[[-0.63 -0.90  1.40 -2.64 -0.02 -0.26  1.55 -1.88 -5.09  0.30  2.39 -3.16
   3.71 -0.25]
 [-1.93  1.19 -1.30 -1.75  2.14 -0.61 -1.13 -0.46  3.28  0.04 -1.60  6.04
   0.64 -2.26]
 [ 2.98  2.23 -0.84  2.55  1.54 -1.56 -2.69 -0.33 -1.43 -0.41 -1.93 -3.43
   0.30  3.97]
 [-0.99 -4.40  2.01  1.24 -5.54  3.33  4.25  2.75  1.36  0.20  3.18 -1.80
  -4.58 -2.28]
 [ 0.85 -0.75  1.28 -0.52 -0.67 -0.17  0.98 -1.14 -4.98  0.23  1.95 -5.29
   2.17  1.52]
 [ 1.59 -1.02  1.34  0.86 -1.54  0.23  1.03 -0.17 -4.14  0.07  1.71 -6.11
   0.63  2.06]
 [ 1.30 -0.88 -0.05  3.14 -2.28  1.23  0.34  2.23  2.47 -0.19 -0.41 -1.14
  -4.07  0.88]
 [ 1.18  0.27 -0.80  3.21 -1.01  0.70 -0.91  2.10  3.98 -0.38 -1.58  1.02
  -4.05  0.77]
 [ 1.18 -3.32  2.20  2.19 -4.81  2.34  3.09  1.86 -2.18  0.11  3.12 -6.49
  -3.13  0.79]
 [-0.92  1.71 -1.85  0.13  1.99 -0.57 -2.06  0.59  5.21 -0.30 -2.90  6.42
  -1.25 -1.34]]
The entry just left of -2.64?
Answer: 1.40
The entry just left of the smallest entry -> 3.12
The entry just left of the largest entry: -2.90
The entry just left of -0.88 -> 1.30
The entry just right of 0.86: -1.54
The entry just right of -5.29 is 2.17
The entry just right of the largest entry?
Answer: -1.25
The entry just left of -4.14?
Answer: -0.17

Read these off the grid that follows. Counting starts at 0.
1) Give the top entry of the column that holds the largest entry.
2) Give the entry in row 1 and column 0.
3) Give the entry just left of -36.
4) Give the entry in the top-left corner.
5) Give the entry just left of -148.
6) Give the maximum.
7) Give the entry in row 2 and column 1.
8) Give the bottom entry of the column that holds the largest entry.
 243   352   342   -25  -715  -132   -93   500
-399  -562  -639   550   213  -294    13  -418
 429   583   661  -498  -113   351    42   429
 229   338   327   -36  -733  -148  -107   487
 421   573   650  -493  -103   349    43   418
 410   557   631  -474  -103   338    43   409
 234   344   334   -38  -728  -142  -104   491
-373  -528  -603   541   191  -283    16  -383
 497   493   492   515   528   508   510   491
-368  -520  -595   536   187  -280    16  -376
 111   111   111   111   111   111   111   111
-248  -363  -441   564   -34  -295    17  -165
 420   571   646  -485  -108   345    43   420
1) 342
2) -399
3) 327
4) 243
5) -733
6) 661
7) 583
8) 646
